After every row comes one of two labels: whether the row has a hidden trait. Each part has its own trait and labels.
In the rows, 128 means zero.
[150 108  93 151 125 205 179  90 150 200 106 144 127 179 131 144 178  93
 127  68 157 204 147 228 137 129 169 103 121 114 116 141 163  91 118 160
 117 113 124 141  88 157  65 102 167 147 135 163 103 139 198 138 157  87
 191 104 122 107 168]  (56)
[146 147 136 104 145  85  98 151 110  85 125 154 148 117 114 141 118 160
 117 149 152 136 116  99  81 117 122 152 137 129 126 119 137 151 141 111
 134 172 137 113 130 141 163 143  77 114  98 113 123 126 188 108  86 116
 117 141  65 144 116]  (53)
[177 130 161 163 139 116 115 141 103 111 120 157 140 172 125 126 112 159
 144 133 128 152 128  97 100 124 126 152  98 130 118 138  81 135 130 135
 119 149 175 117 170 117 172 144  87  87 102 116 183 154 219 127  91 111
  96 115 117 144  97]  (53)
[135 118 128 164 118 158 137 111 124 160 122 138 126 183 136 147 167 121
 139 106 141 169 139 145 131 132 141 119 106 100 111 135  90 101 117 183
 120 134 135 131 148 121 116 120 164 103 153  98 132 140 204 129 141  91
 149 113 139 102 105]  (56)
[140 155 151  65 158  90  89 177  82  56 135 108 128  30 158  92 127 176
 159 190 142  13 102  95 147 108 114 173 138 145 101 105  94 171 153  60
 144 107 123  94 156 128 194 137 110 128 133  87 123 124 184  69 113 119
 117 152 140 168 121]  (56)
[113 137 137 139 157 117 139 181 120 139 121 148 148 152 123 121 123 165
 114 141 111 143 122 148  99 130 140 126 126 126 147 111 195 126 128 143
 125 155 145 124 135 151 152 144  92 126 110 139 139 126 206 115  94 125
 149 141  99 128 124]  (53)
[ 34 112 117 138 152 121 163 121 143 132 140  95 167 216 150 171 113 105
 139 220  98  86 127 170 118 147 130 138 118  87 177 115 124 124 122 150
 161 168 153 137 161 144 125 102 196 138 141 128 119  89 146  65 135 104
 193 164 162  88 106]  (53)
[ 95 133 121 134 134 141 151 138 123 145 126 139 140 163 116 118 150 139
 115  93 147 160 128 172 106 138 159 110 119 113 125 127 143 119 142 174
 116 143 105 120 118 148 126 129 131 122 139 128 123 112 216 108 120 101
 161 114 124 110 114]  (56)
[162 149 137 119 145 106 108 187 103 114 118 169  91  66 105  92 135 187
  86  76 164 142 131 110  89 107 142 135 149 156 126 127 198 151 147 124
 105 117 107 103 102 154 131 148  29 113  95 139 111 127 220 165  81 139
  98 115  51 144 139]  (53)
[ 52 106 123 140 152 182 180 108 139 156 139 106 116 177 133 117 144 114
 101 103 117 105 152 182 157 148 142 104 129 112 160 139 185 122 123 171
 127  75  82 135 136 156  67 104 178 153 171 151 122  93 195 138 152 122
 173 125 163  89 128]  (53)
[134 111 139 125 119 123 148  45 124 152 106 126 143 234  98 130 160  42
 154 159 142 177 149 163  85 128 143 156  86  93 131 142 104 133 126 173
 136 128 172 139 163 145  63  92 173 124 129 175 160 117 183  75 154  86
 171 108 122 106 140]  (53)
[119 117 104 103 113 135 130  92 131 137 130 115 128 137 141 159 143  90
 132 132 150 119 142 149 135 122 128 138 139 107 140 138 128 132 122 134
 136 115 120 134 118 145  80 101 177 136 137 124 103 117 187 111 145  72
 151 132 141 107 134]  (53)
[113 106 103 168 168 195 159 159 147 173 120 122 145 132 169 174 126 151
 134 149 107 169 130 183 164 140 162 118 115 148 157 119 178  96 108  99
 145 157 160 156 130 135 142 118 136 141 129 138 114 148 181 152 135 131
 177 146 140 134 101]  (53)
[ 78 148 133 138 156  87 117 203 128 101 142 152 152 115 126 152  93 183
  97 148 130 124 108 120  85 130 125 141 146 126 165 113 159 137 141 134
 122 177 119 104 116 144 138 148  88 112 110 106 102  97 184 106 103 115
 131 162  79 126  91]  (53)
[113 121 146 191 141 122 136 164 127 136 129 142 152 201 142 160 106 142
 146 180 104 159 123 107 101 138 123 148  90 112 149 127  81 116 120 151
 141 195 180 131 170 112 182 127 132  82 118  92 167 149 202 102 102 108
 116 146 143 106  59]  (53)
[136 122 142 110  91 113 108  74 106  93 141 119 131 181 123 126 136  90
 141 149 159 106 139 135 120 120 121 150 117  93 137 144  96 154 129 150
 132 107 124 116 167 138 105 108 176 107 135  96 144 117 189  95 127  60
 120 115 150 114 101]  (53)
[117  96 113 214 137 205 156 113 148 201 129 128 125 183 149 140 163 128
 111  80 113 205 147 166 161 147 152 100 102 122 147 151 156  95 105 175
 119 122 138 153 141 134  80 110 165 117 160 127 153 155 211 199 144 111
 146 120 152  91  90]  (53)
[135 127 123  73 117 139 117 109 114  93 141 107 127  70 161 123 138 106
 135 141 148  91 135 117 166 116 114 152 131 127 134 139 135 156 118  97
 112  94 108 127 140 143 104 102 168 124 144 113 103 118 203 125 140  82
 126 132 153 141 130]  (53)
[121 152 120 108 181  69  85 239 132 105 123 152 179  70 161 179  79 205
 127 203 139 127  92 120  85 116 118 161 138 139 143 106 128 137 141  62
 145 227 167 127 102 136 221 150  68 116  75  99  86 132 184  85  77 137
 141 176  63 146  89]  (53)
[152 113 110 222 116 182 134 129 143 172 128 167 134 158 124 173 141 138
 113  60 138 255 144 114 115 138 152 120  91 112 138 161 106  89 101 197
 118 166 172 141 120 110 115 129 133  67 128  79 152 171 208 206 105  98
 104 122 123  88  56]  (53)
[ 73 122 131 126  96 131 143  56 124 145 135 144 139 251  88 117 127  74
  98 128 155 156 148 191  78 133 129 134 127  71 150 142 152 125 127 213
 113 138  93 113 138 162  58 118 165 114 134 136 135  93 208 117 126  73
 154 116 106  71 140]  (53)
[127 124 126 108 168 134 142 137 126 142 116 131 112 131 132 108 149 142
 118 142 123 105 128 150 135 118 125 123 131 148 133 114 189 142 134  93
 141 103 133 130 122 152 109 123 108 152 126 167 109 116 202 124 121 133
 150 130 109 149 157]  (53)
[160 134 118 150 156 129 113 233 118 110 133 147 137   5 170 135 109 198
 113 122 132 122 111  83 152 120 118 135 162 158 133 132 133 130 128  73
 129 162 144 124 111 113 175 149  71 108 112  86 108 154 199 180  91 131
  87 144 124 147  72]  (53)
[ 76 131 111 159 127 154 157 135 132 143 131 129 141 197 130 154 131 130
 118 122 146 155 125 168 116 142 151 109 122  91 138 128 128  99 127 203
 131 163 120 127 144 140 132 126 183 107 148  96 128 112 182 105 121  87
 165 142 143  84 105]  (56)
[150 116 123 182 148 163 160 128 134 183 116 153 134 179 134 144 144 117
 130 106 119 217 140 139 125 130 148 128  88 124 123 152 118 104 117 151
 123 151 177 148 143 119 120 124 149 107 116 139 155 158 205 191 120 119
 131 116 118 115 103]  (53)
[105 133 142 119 171 133 133 208 117 115 135 132 144  88 150 119 110 194
 110 150 100  97 110 104 136 134 136 130 127 156 150 121 150 129 134 106
 121 157 124 119 148 118 189 144  76 113 127 114 129 133 193 151  98 146
  99 150 116 146  91]  (53)
[156 115  99  80 136 170 150  61 131 151 106  97 117  78 147 109 192  73
 153 111 162 103 143 180 197 108 148 132 128 141  96 126 168 126 126 109
 133  60 117 141 103 159  39  83 162 161 154 174  78 122 173 118 187 112
 179  99 146 149 202]  (56)
[ 84 132 129 113 178 130 149 176 132 138 129 132 138 129 145 113 121 172
 100 126 117  95 115 152 121 131 135 109 146 138 143 116 204 143 143 123
 129 107 101 119 123 159 134 139  87 147 128 151 108 112 198 133 105 153
 143 133  93 124 131]  (53)
[ 56 147 142  60 116  81 132  76 105  97 148 134 129 173  98  88 124 127
  90 125 158  76 133 158  94 124 119 131 162  99 159 131 192 166 155 179
 115  96  49  89 126 176 100 134 122 154 141 153 115  50 208  80 101  99
 154 125  80  97 154]  (53)
[139 131 139 147 131 121 117 125 121 100 125 127 154 149 153 178 136 113
 172 187 139 154 125 120 116 131 144 159  97 106 119 124  53 113 122 115
 149 188 190 128 150 109 176 114 163  86 119  76 144 153 182  76 133  91
 132 147 154 110  81]  (56)

[128 113 148 150 104  32 140 175 186 105 106 143 140 119 161 116 118 161
 127  87 173 180 106 167  99 192  88 107 134 111  92 165  96  97  35 142
  97 114  74 132   1 103 113 102 108 138  85 103 107 127 107  97 137 143
 123 132 116 115 137 132 151 156 117 111 173  84 149  81 112 117  96 163
 163 162 137 120 147 179 111  66 148 183 124 114 193 115  77 100  83 100
 172 166  86 145 145  74 103  87 179 134 107  96 111 154 227 106 123 143
 162  79 154 139 137  93  75 157 159 131 142 108 167 130  66 132 142 106
  96  82 147  86 130 217  85 146  92  94 176 110 131 131  80 146 124  89
 142 136 107 185 171  92 123 143 232  89  76 157 131  99 127  93 132 114
 104 194 108 165  85 140 121 162 148]  kef
[127 117 129 105 173 250 138  72  62 153 156 140 107 152  91 140 147  85
 151 171 128  61 146  78 184  79 199 145 127 161 172 107 180 144 225 109
 157 154 150 110 242 149 136 159 158 131 203 149 187 144 143 170 130 145
 102 160 103 148 127 150 100 112 124 139  53 195 110 165 126 142 192  67
 128 118 114 157 108  39 157 180 102  56 159 135  50 195 192 159 206 148
 106  97 188  87 115 224 152 159  48  96 140 175 125 130  26 153 112 106
  75 165 104 108 104 214 209  77  72 119  92 153  78 120 209 114 135 137
 143 164 111 217 133   4 170 108 192 174 106 152 118 136 158 118 151 179
 137 127 153  97  82 172 119 115   5 186 164 103 127 149 115 184 145 156
 162 104 183  73 190 113 137 115  95]  Moget
[121 136 101 112 122 111 133 139 153 109 102 101 150 110 127 149 157 132
 123 140 113 178 120 110 115 125  90 152 113 117 142 160 117 125  88 135
 120 108 110 134 161 135 129 142 120 136 102 154 132 121 134 116 153  93
 126 114 163 133 145 116 132 124 119 124 138 131 133 119 164 134 125 121
 155  91 130  73  90 118  77 162 135 126  84 143 139  97 137 131 119 109
 120 115 132 139 102  73 129 118 127 153 113 121 152 112 144 130 113 150
 164 142  97 155 121 107 119 132 127 127 134 157 138 136 110 115 116 137
 107 133 144 133 130 125 149 137 100 120 116  94  82 122 142 170 127 129
 128 102 114 123 124 139 127 110 136 113  82 151 106 129 148 142 131 105
 140 106 117 137 115 141 145 165 126]  kef
[142  86 206 173 160 135 151 119  85 163 173 207  88 169 151  81  75 120
 150  96 231  34 126 157 163 167 196  60 165 143 105 100 155 118 164 113
 131 166  91 103   1  80 112  95 140 126 191  48 161 155 127 159  94 229
 103 189  39 108  98 181 122 158 125 122 107 134 139 109  43 106 159 136
 147 218 129 246 202 118 237  33 118 126 245  91 130 233 102 114 147 144
 167 161 117  81 187 242 106 118 124  59 134 161  54 201 130 108 142  89
  63  73 199  82 128 196 167  96 117 126 101  68 123 116 148 142 176  98
 137  83 108 137 135 151  58 121 214 145 199 206 206 157  54  60 157 124
 159 195 145 182 154  97 115 167 151 151 164 109 158 128  80  96 155 186
  97 244 177 116 159 106 103  83 123]  kef
[123 129 110 131 111  51 139 167 170  94  93 110 162 105 158 135 141 156
 118 114 155 208 109 140  91 162  55 132 119 112 119 167  94 108  31 141
 106  99  73 136  50 109 121 121 100 138  75 123 115 127 131  96 152 102
 127 115 163 116 141 122 144 130 113 111 164 106 152  90 156 122 103 150
 178 122 135  89 112 150  92 115 153 158  96 129 190  88 101 110  85  94
 137 146  98 143 123  48 105 102 167 154 103 116 129 132 198 111 122 154
 180 110 125 156 129  88  93 146 142 130 145 136 167 142  63 120 124 130
  92 104 147  96 130 189 108 155 100 103 146  86  84 129 108 177 127 105
 138 119 103 161 150 113 127 128 204  91  59 160 114 124 145 113 128 105
 126 152  97 167  91 150 141 173 141]  Moget
[132  96 167 128 156 195 143  85  86 147 162 176 102 164 111 117 116 106
 154 133 169  54 137 127 173 131 205 113 141 160 139 114 166 119 210 117
 138 161 127 107 122 136 124 132 150 133 193 108 168 151 122 152 118 179
  96 178  72 140 122 164 112 133 123 129  77 155 122 138  79 136 178  89
 127 177 115 190 148  86 184 107 109 104 191 111  88 209 154 140 179 143
 149 139 155  95 147 221 134 136  85  81 139 157  94 163  84 139 118  99
  74 120 144  98 115 202 168  94  93 121  98 121  96 115 180 128 157 110
 134 130 115 183 133  74 126 113 182 153 149 161 153 140 117 101 147 150
 149 152 152 139 115 136 115 135  66 170 170 106 151 123  99 149 140 157
 141 162 175  91 173 112 119 106 108]  kef
[113 139  91  98 129 128 139 140 174 110  87  91 155  94 119 169 184 120
 132 147  92 180 114  81 124 119  91 162 109 105 149 189 125 131  84 131
 119 103 100 138 199 138 128 154 132 148  97 184 159 109 141 128 168  81
 118 110 160 138 163 110 131 137 114 127 132 148 127 121 179 128 132 110
 175  75 137  27  70  95  42 194 135 103  36 158 120  96 150 134 130 100
 118  83 150 131  81  51 141 108 104 162 100 108 169 100 144 139  95 164
 172 156  71 173 112 119 134 127 122 128 128 180 133 134 117 102 107 142
  96 135 151 164 132  96 174 134  88 127 109  75  62 122 153 192 133 136
 128  83 105 117 110 159 123  96 134 112  56 170  74 123 155 156 150 100
 143  97 140 133 117 142 154 188 120]  kef
[129 119 141 135 112  80 132 146 153 109 122 135 136 128 145 119 114 150
 124 110 153 163 121 156 109 162 105 126 128 130 112 139 106 106  79 140
 112 121 104 130  60 129 121 114 110 130 101 112 104 135 114 102 130 130
 126 132 128 124 130 131 138 130 121 117 151  97 141 105 118 132 111 141
 136 148 125 133 136 158 127  90 139 166 140 116 169 117 106 114 100 116
 150 163 100 143 142 100 111 111 164 133 123 116 114 141 177 119 130 133
 146 102 146 131 136 104  90 144 142 128 141 117 147 132  92 135 135 115
 113 108 136  98 128 180 104 141 112 107 148 115 129 127 108 138 121 101
 135 135 122 155 147 105 128 138 175 110 116 135 143 114 129 109 116 116
 123 155 103 147 106 137 123 139 140]  kef
[124 131 117 123 128 114 134 141 145 120 110 118 141 116 132 138 144 130
 127 131 123 155 120 114 122 130 108 134 124 117 131 149 123 127 100 130
 124 117 109 131 130 124 126 133 126 135 120 143 135 123 135 127 143 116
 125 122 141 127 141 123 131 133 122 125 134 131 132 119 145 125 126 130
 152 116 132  97 112 118 104 143 134 125  99 137 137 114 128 127 127 114
 125 120 128 130 115  95 126 119 129 138 116 122 136 123 145 127 118 141
 146 132 115 143 124 115 129 129 129 128 128 140 135 132 115 120 124 134
 113 124 137 132 130 132 134 134 124 124 131 111 108 128 127 151 131 127
 130 117 117 131 128 132 127 122 148 111  94 144 111 128 137 133 137 121
 129 126 127 135 120 135 137 149 127]  kef
[120 139  98 101 133 169 125 110 125 123 117 102 138 116 104 155 161 113
 130 158  83 138 132  94 137  96 126 160 114 131 153 141 137 136 147 127
 135 121 144 132 238 155 136 154 137 134 134 170 144 120 135 134 146  94
 126 116 154 145 144 114 120 115 125 135 109 152 117 146 161 139 141 103
 124  89 125  81  89  96  94 190 122 101  49 148  95 113 163 145 150 127
 107  96 157 130  96 110 147 139  97 145 127 126 157 100  93 146 113 138
 137 164  86 143 117 135 142 122 113 126 124 165 111 129 149 115 112 145
 126 156 133 161 128  71 175 123 114 139  94 104  92 120 167 155 126 148
 120  97 128  96 102 160 128 104  84 135 120 132 108 132 144 161 129 114
 152  75 134 113 137 131 143 146 114]  kef
[124 129 112 111 143 171 131 108 111 131 127 120 129 128 111 143 149 112
 134 152 112 120 133 101 145 101 142 144 122 136 152 132 144 134 163 123
 138 131 134 124 197 142 133 146 137 132 147 152 151 130 137 140 138 119
 116 133 135 139 135 127 118 119 125 133 103 157 120 142 146 136 151 102
 137 108 124 114 104  92 117 168 120  94 115 139 102 139 156 143 154 132
 113 106 155 115 111 140 141 139  95 126 130 141 142 116  92 140 117 128
 121 151 104 132 117 153 157 111 106 125 116 150 112 128 154 117 124 136
 128 147 127 163 130  75 155 122 139 143 109 124 106 128 150 134 135 148
 129 113 132 110 106 153 125 114  82 145 133 125 118 136 131 156 135 128
 147 102 145 109 146 127 138 135 114]  kef
[131  98 170 152 108  55 140 155 175 114 131 168 124 138 151 107 101 157
 136  85 184 145 114 183 116 202 125 101 141 125  84 154 106  90  71 140
  98 132  87 126   1 114 111  95 117 137 112  89 107 136 100 102 123 163
 114 151  89 122 133 145 144 160 120 112 157  82 143  85  76 122 110 152
 138 191 129 151 168 178 146  44 136 194 157 104 175 152  86 103  93 113
 189 182  90 141 158 102 108  89 168 116 118  99  92 167 206 112 123 127
 132  72 168 119 138 120  76 153 151 129 135  95 151 121  89 139 156  91
 104  84 139 104 131 206  81 136 101 100 183 131 162 131  76 126 123  93
 147 148 122 190 173  86 119 149 208 108 122 140 152  87 113  90 127 122
 106 200 123 149 102 129 100 146 142]  kef
[123 130 122 136 121  68 141 163 171 112  98 117 146 104 150 134 145 143
 125 113 145 179 109 123 106 153  78 124 126 101 117 168 108 119  47 135
 112 109  82 135  62 103 120 122 117 137  92 132 133 119 137 118 149 121
 127 120 141 115 140 124 142 147 118 118 159 114 144  98 147 114 108 150
 177 115 141  85 118 137  92 124 146 140  87 133 170 104 104 112  97 102
 136 123 110 134 118  66 115  99 152 145 104 110 138 129 184 112 119 151
 163 114 126 155 128  98 112 140 143 131 135 131 159 135  83 119 128 130
  99 102 144 112 131 168 115 143 106 112 147 107 102 132 106 159 132 109
 135 122 104 154 147 118 125 127 195  98  65 163 101 123 141 108 146 117
 114 157 121 156  98 141 138 165 136]  kef
